Each row is followed by its class.
[-208  128 -221 -279 -188 -113  205   41   44 -163   49 -126  435 -171
 -705  298 -146  321   73 -160 -415   -8 -100  306 -147 -156  131   95
  -44  173 -128 -304 -141  341   31 -328] => (21)
[-276  246 -222 -323 -188  -79  104  161 -126  -72 -143  -10  340   20
 -664  383 -201   18  135 -338 -582 -132 -188  297 -150 -180  276   95
 -129  308 -240 -404 -320  382   69 -198] => (174)
[  74  201 -212 -288   -6  142  -56   29  201 -152  -64  -93  214  -45
 -800  258 -191    7  256 -453 -435  113    9  525 -185 -184  353  215
  222   11  -93 -564   33   43 -156  115] => (66)
[ -56   14 -138   63 -215  146 -189  -16  527 -211 -213  -34  -99 -195
 -602  343   47 -105  225 -366 -172  195  200  118 -334  -41   85  -54
  101 -149  234 -185  261  -85 -267  -13] => (180)
[-127  -72 -194 -333 -158  184 -135  164   30 -255   69 -225  452 -205
 -698  332 -124  325   73  -73 -420  277  -27  305   52 -261  120  180
  149   -8   13 -294 -302  228  162 -136] => (66)
[-232 -229 -339 -156 -285 -112 -413  148  149  -24 -128   19  142 -168
   92  463  283  -90   14 -114  -66  197  156    3   27  139  -40 -108
   37   52  351  129 -118  -50 -137 -199] => (26)
[  24  -60 -301 -223 -162  219 -304  -31  298 -180   44  -88   83 -181
    6  422  110  -63   18 -393 -101  232  228  202  -30 -144   -7   85
   64  -73  216  -68   50  -70  -85   14] => (26)
[-176  279 -354 -363 -308 -154  197  125  234 -114  206  -99  258 -222
 -681  307 -152  165   97 -190 -401 -204   65  308 -140 -132   95  -50
  -16  272 -184 -390  -47  333   17 -203] => (66)
[-299 -159  -23 -234 -377 -118 -253   25  418  -30 -113   36  167 -498
 -297  370  180  106 -111 -441 -372  265  320 -177  -62   -9  182 -348
  225   11  623  135  -15   36   90 -132] => (66)
[-243  111 -424 -604   28 -143  -21  150  -49  -44  -75 -182  349 -168
 -608  547 -252  -55  113 -382 -519   25 -149  277  -96   26   41  -34
 -217  127 -195 -512 -158  194 -182 -386] => (66)
[-335  127 -126 -494  -68 -134  135  180 -164  -44  -82   70  267 -121
 -540  363 -133 -122   39 -347 -534   61 -181   -1 -126  -37  203  -12
    7   42  -50 -329 -276  351  -89 -284] => (202)
[-279   48 -128 -183 -357 -177  -47   -2  271   27  -35  -77  379 -193
 -519  299  -76  137   74 -102 -309  -18  145  309 -149 -115  159  106
  314  221  102 -221 -146  342  174  -23] => (180)
[-157  244 -454 -278 -139   10  -15  164   -5 -131    1 -128  304 -258
 -476  386 -123   59  318  -82 -202 -118  -45  255 -182  -99   45  -64
 -102  158 -241 -426 -249  237 -177 -122] => (154)
[-303    2    6 -153 -253 -386 -279  -13  365   77   17  136  -38 -312
 -114  189    0 -121   66  -81 -301 -289  165 -146  -98  -33 -162 -409
 -290 -154  305  -37    8   29 -238 -249] => (166)
[-159  112 -104 -258  -58  -52   -4  202  -62  -71  -56   30  339  -40
 -604  230 -151  -13   91 -165 -506   32 -110  268  -28 -225  246  179
  -57   75 -252 -407 -228  339   21 -296] => (195)
[-368   29   58 -234 -312   34 -109   74  -65 -102  -43  -43  272  -97
 -660  411 -153  184  145 -348 -346  197    3  -56  -72 -121  299   58
   97  164  -25 -207 -370  520  179 -293] => (154)
[-129 -186 -244 -170 -474 -110 -555   64  395 -313  -16  -93  112 -159
 -163  286  321  164  -13 -179 -283  401  385  -28   53 -224   70 -277
  301  -32  633   44  -10  -97  156   49] => (182)
[ -75  199  -49  205 -469 -204   30   81  327 -135   46   97  -67 -291
 -133   47  124   58   -7 -159 -152   74  310  129 -152 -100   30 -223
  138   -7  252   -5  121   68 -139   79] => (21)
[-217  314 -319 -378 -233  -24   42   10  169 -206  -39 -128  223 -114
 -800  520 -223  -13  217 -427 -435 -139  -35  300 -328  -80  111  -33
   20  175 -245 -477  -38  350  -53  -96] => (26)
[-218   50 -386  -39 -689 -130 -173  320  566 -204   56  -46  345 -526
 -220  238  230  115 -156 -106 -392  248  406  175  -14 -357   79 -217
  167   75  569  -60 -160  177   73  -22] => (195)
[-271  -67 -262 -576 -157  135 -208  128 -147 -252  127  -65  387  -95
 -505  423 -109  220  114 -320 -459   11   44   62   62 -245  249   91
   52  105 -147 -251 -215  333  116 -255] => (26)
[-185   27 -165 -466  -11 -125   69  180   35   10   71  -54  328 -205
 -691  330 -163   85  111 -274 -450  114    3   43  -62  -76  170   43
 -161  200 -195 -305 -260  378   28 -405] => (154)
[-160  172 -257  -25 -621   42  130   48  247 -230   68  -77  269 -266
  -47  598  372  256   49 -369 -164  314  218  256 -284 -145  -54  -65
  130  202  345  -35   79  197 -153 -214] => (105)
[-118  157 -117 -334 -112    2  -11  161 -134 -122  252 -108  243  -72
 -589  296 -153   85  195 -263 -510  -56 -112   62  -76 -258  167  -65
 -127  162 -356 -332 -161  405  101 -257] => (154)
[-142 -132  -60  -26 -370 -225 -365 -139  696  -28   22   90  206 -650
  -90  189  131  173  -59 -124 -138  102  569  166  -41  -58   86 -127
  259  -62  568  203   63  -53  -40  127] => (26)
[-199    0 -249 -338 -210  129  -44  152 -113 -102  -78  -32  264   38
 -488  290 -126   89   30 -287 -309  147  -48  249    5  -44  274  157
   21   68  -81 -247 -305  227    3 -146] => (174)
[-197  122 -159 -408 -112  -31  -22   16   25 -262  160  -67  354 -184
 -620  314 -108  168  229    4 -526  -90  -80   79 -138 -345   54  -35
 -271    1 -213 -433 -170  277   18 -451] => (174)
[-113  141 -129  152 -505 -352  -45 -104  668  -75 -119   -2   98 -479
 -284  485  206  -45  134 -303 -267  113  349  363 -351  -67  -72 -195
   18  172  539  -82  112   49 -194  131] => (202)
[-332    0 -206  -37 -539 -286 -287  119  639  145 -235  136  -29 -428
 -172  117   78  -75   10 -276  -34   40  386  130 -202   92   36 -309
  385 -251  566   51   45  -79 -341  218] => (26)
[-174  168 -140 -180 -132   11  105   60  -31  -29  116 -172  251  -40
 -687  362 -171  146  178 -137 -249  -69 -101  146 -209   -8  105  -21
  -91  256 -353 -334  -80  342   31 -375] => (195)
[-252  145  -30 -468  108 -124   58   -6 -168   -8 -230  133  227   17
 -600  348 -184 -219  295 -355 -729   15 -264  163 -249 -220  328  110
  -37  -93 -298 -466 -267  313 -105 -170] => (174)
[-160   20 -122 -400  -86  217 -315  146 -136 -261  135  -53   88  273
 -487  120 -213  -69  200 -163 -429 -153 -236   23   95 -268  208   55
    1 -181 -375 -356 -159  228  101 -190] => (154)
[-344   12 -313 -175 -516  -38 -185  190   97 -257 -391  124   63  -87
 -348  556  263  -87   -9 -566 -426  212  128  143 -193    5  249 -126
  254   66  408  -12  -36   39  -45 -110] => (66)
[-128  296 -203 -222 -189   99   71  101   20 -203  -50  -25  162   40
 -576  215 -152  107  133 -106 -416 -102 -135  227 -158 -313  107   71
 -115   40 -316 -388  -64  313   27  -83] => (174)
[ -57    5 -316 -102 -454  -85 -133  208  274 -234   43 -105  306 -203
 -180  167  223  224 -245 -167 -417  472  247  192   87 -269  167 -127
  127  111  640 -118   74 -100   27   76] => (154)
[-173  203 -245 -408 -105   51   47   82   59  -88  233 -179  168 -177
 -640  332 -327  130  154 -333 -293 -113   17  140 -151  -77  101 -103
  -13   74 -330 -336 -155  360  -68 -183] => (182)
[-182   79  -56 -240 -186  172 -250   87 -117 -160   61 -156  256   -3
 -560  137 -280  130  113  -92 -485  -97 -187  188   29 -426  103   15
   51 -132 -204 -261 -286  289  255  133] => (105)
[-275  179    5 -352 -120  123   58  119   24 -127  -38  -24  119  129
 -606  215 -186    8  152 -217 -307 -136 -163  -56  -59  -62  211  -26
  147   51 -365 -394   42  405   67 -245] => (202)
[  -4  -34  -11  382 -450   37 -188  -86  558  -47   30   26   28 -487
 -211  252  281  -54  112   54  -73  227  424   20 -253  -58  144 -180
  270   54  425  117   96  128   21  272] => (21)
[-177  213 -183 -207 -151  103  270  287 -136  -32   25  -56  247  -39
 -592  437  -51  134  122 -313 -270   54  -35   71 -175  -32  245  -68
  -97  369 -260 -314 -230  410  -57 -415] => (182)
[ -89   69 -159 -142 -299   21 -173   89  420 -216  -52   57   48 -265
 -600  230   37  -99   99 -337 -593  -33  171  101 -189 -309  144 -242
  -31 -138  344 -185   48  -14 -121  177] => (105)
[  52  295 -154 -179  -42  228  264   63 -186 -186  316 -176  273  -57
 -523  385 -117  280  194 -104 -344 -104  -77  282 -128 -308   96   73
 -220  308 -406 -448  -33  303   21 -246] => (66)
[ -57   70 -184 -330  -54  -81  127  -39   94  -21  320 -111  274 -147
 -592  215 -119  195  187  -50 -322 -182   20  127 -168 -119   77    9
 -140  224 -339 -240  -53  321   86 -282] => (21)
[-109 -199 -197  -40 -297   21 -686 -117  388 -143  -71   81  -74 -193
  156  -42  106   22  -11  233 -232  121  271   26  111 -166   10 -259
  -76 -361  366  103  251 -398  -80  409] => (166)
[-229  -44 -428 -527 -270  -65 -171  149   -8 -309  164 -214  470 -132
 -735  467 -100  187   33 -114 -452  217  -50  273  -22 -160   74  173
  -39   60 -104 -292 -300  420  129 -396] => (202)
[ 135   66 -269 -269  -20  401 -434  233 -134 -258  289 -158   67  208
 -266   56 -157  -68   83    9 -202   86  -24  152  178 -418   41  298
  -12 -117 -334 -389  -40  134  139   36] => (154)
[-212  247  -58  173 -568   79   54  126  350 -105 -202   91  178 -471
 -234  390  256   71  136 -328 -199  162  330   43 -421  -84  140 -195
  165  281  199   17  103  249  -37   48] => (105)
[ -40  229 -219 -318 -221   57   86  169   23 -375  251 -186  400 -200
 -639  364    1  308   32 -404 -574  151  107   51  -96 -406  228  -69
  -60  333  -68 -395   93  377  133 -364] => (180)
[-134  214 -124 -258 -252  162   58  245  211 -304  106 -137  454 -373
 -852  214 -158  246  174 -352 -474   30  134  143 -228 -365  267   45
  161  157 -169 -377 -171  473  145 -234] => (195)
[ -48  131 -171 -456  -18  281 -210  294 -175 -324  106  -64  227  198
 -568  161 -112   65   57 -264 -503  144  -18   29  152 -329  303   97
  109   -8 -188 -449 -140  177   61 -230] => (105)
[-304   25 -271 -187 -526 -147 -225  252  207 -203  161 -141  191 -325
 -179  531  127  263  -49 -346 -243   64  322   65  -10  -60 -113 -258
   74  124  381   -7  -55  183 -149 -435] => (66)
[-370   17  -30  -72 -372 -343 -119  192  362   17 -116  -74  245 -452
 -127  235   42    9   65 -254 -244  103  112  -94 -134  -62 -102 -363
   41  -85  276 -119  -48  243 -177 -417] => (21)
[  34  183 -223 -218   77  202  239   47  -21 -161   -1 -184  290 -218
 -525  362 -117  151  113 -328 -271  258   60  322 -130 -184  169  155
  -12  198   57 -450  -32   11 -100  -27] => (166)
[ -19  -15 -192 -106 -399  276 -291  -22  148 -393   50   -8  -91   50
 -145  250  130    9  -84 -442 -321  224  188  109  -43 -325   99   27
  123 -212  369   34  133  -72   17  214] => (105)
[ -86   52  -13 -193   39  128  -46   24   98  -30  -53 -233  265  103
 -516  109 -263   -1  209  -62 -293 -251 -193  276  -49 -283   23  145
  171  -21 -231 -386  -53  207  187   89] => (105)
[ -37 -119 -213  -43 -115 -125 -272   29  129   41   75   -5  -43 -237
  -90  143  -23   13   23  -69 -150  121  153  203   34  -65  -38 -125
 -155 -144  102   73  -23 -211 -162  125] => (26)
[ -99  -39 -194 -372  -81  143 -301 -102  -13    9  -38  -93  119  259
 -438  318 -139   59   82 -285 -188    8    4  220   84 -159  209  196
   59   31 -110 -253 -111  182  147  -25] => (105)
[-159 -212 -131   24 -449   56 -708   53  553 -136  -22  -52  -34 -284
  -84  -95  -15    9  -34  152  -61  -13  400   35   31 -222  -88 -192
  202 -479  353  132   25  -95   65  239] => (174)
[-263   11 -251 -223 -506    6 -112   -2  418 -149   -7   38   69 -286
 -368  438  119  -22  119 -489 -305   50  212   49 -287   -5  159 -189
   44   -6  215  -25   38  175 -143 -164] => (174)
[-195   -9 -331 -209 -578   19 -161  236  220 -336  220 -102  460 -542
 -138  462  213  188  -96 -281 -438  293  108  182  -29 -296   -8  -92
  -10  147  293  -11 -105  260  128 -210] => (182)
[-223  107 -281 -407  -29 -123 -104  155  156  -27 -172 -115  378  -30
 -715  414 -225  -76  164 -394 -458  -93  -86  322 -148  -53  155  134
  -26  124 -140 -474 -219  310 -125 -401] => (21)
[  -8   61   75  320 -487 -117  -68  244  314  -94  -11  -74   19  -93
 -217  143  236   90    8 -157  -88  433  127  125 -122 -126 -112  -82
  122  -17  266  -25   22  189  -58 -181] => (21)
[-196  104 -199 -249 -210  -29   10  190 -129 -169    1 -195  315   29
 -872  360 -181  238  138 -299 -508   43 -159  263  -82 -178  229   48
  -73  271 -308 -324 -125  367  184 -288] => (174)
[  86    9 -220 -273  -83  311 -297  -36   51 -328   34 -118   96  252
 -365   89 -126  -14  203 -142 -255  170  -37  296   -8 -325  178  197
   46 -259 -146 -470   35  -13  -66  194] => (26)
[-215   82 -444 -447 -199  150  -60   48  -49 -262   53  -73  327 -165
 -818  507 -169  177  121  -52 -466   -6  -28  298 -114 -118  203   60
 -152  199 -384 -318 -176  333  162 -114] => (182)
[-197   37 -253 -579 -130   89 -366   25   55 -245  108   10  383 -187
 -620  325 -167  -21   82 -262 -727 -211   -5  107    2 -393  288   88
   52   59 -206 -291 -163  409  322  -16] => (195)
[-156   -8 -460 -328 -301 -297 -219  149  604  -49   -5  -97  237 -442
 -373  246   67   15  -12 -477 -425   78  449  175 -162 -265  134 -164
  248   16  567 -106  -13    1 -125   18] => (195)
[-333 -132  265  149 -492 -266 -308  -80  364   72 -451  108  251 -197
 -115  526  286 -166  112 -262 -149  367  112  304 -295   -7  -46   80
  301 -132  389  -62  -23  217   10 -288] => (26)
[ -87  182 -168 -199  -56   84   97   51  -17  -72  183 -175  229  -78
 -448  333 -190  172  142  -92 -168 -121  -41  265  -85 -113   -4  157
  -16  167 -299 -304  -74  294  -21 -247] => (174)
[ -97  240  -55 -337   45  -64  118   62  -28  -33  109  -73   33   70
 -470   59 -362   45   75 -323 -285 -125  -89  136  -58 -123   48   97
 -126   -8 -317 -360  -26  238  -86 -175] => (166)
[  20  378 -193  -82  -30   32  364  -27   40  -30   35 -184  210 -171
 -788  550 -126   80  294 -432 -248   59   13  328 -427    2  142   29
 -120  490 -264 -454  -95  276  -92 -214] => (21)
[ -99   19 -430 -347 -221 -110   30  207  -33 -139  344 -273  246    6
 -720  182  -97  479  -29  -45 -383  146  130  254   97  -62  201 -147
   74  242   14 -170 -102   29   60  -98] => (166)
[-209   74 -274 -224 -466 -124  -54    7  520  -81   15   19   85 -371
 -407  400   66  -33   30 -495 -349  155  350  295 -183   70  206 -252
  185   15  392  -98  -69  -22 -165   11] => (166)
[-207  -16 -177 -492 -123   62 -235  -65  -19 -140  -23   60  221   36
 -544  221 -249   45   19 -322 -682  -11   96  231   18 -381  382  193
   24   -5  -91 -289 -142  221  202  177] => (195)
[-274   22 -150 -397 -346   40 -133  186  113 -346   11  -46  392 -168
 -899  312 -158  155   67 -424 -720  167  103  235  -54 -303  438  110
  269   35   -1 -318 -158  409  194 -103] => (154)
[-285   -2  -21  133 -477  -29 -259   89  555  -10 -468   42   98 -346
 -348  563  191 -256   46 -420 -219  299  182  173 -350  261   43 -142
  284   56  466   27   31   64 -112    8] => (154)
[-347  -64 -112    0 -544  -65 -335  102  435 -126 -374   52   86 -118
 -245  431  247  -41   80 -325 -114  216  336  127 -161   74  122 -183
  230  -38  510  -99   34  -26 -146 -265] => (166)
[ -91  124   71 -207  142   76  -38  -65 -112  -98  -75   -9  192  133
 -696  265 -250  -51  211 -319 -591 -288 -212  170 -145 -263  321  141
  -49  128 -327 -374    7  272  115  -84] => (195)
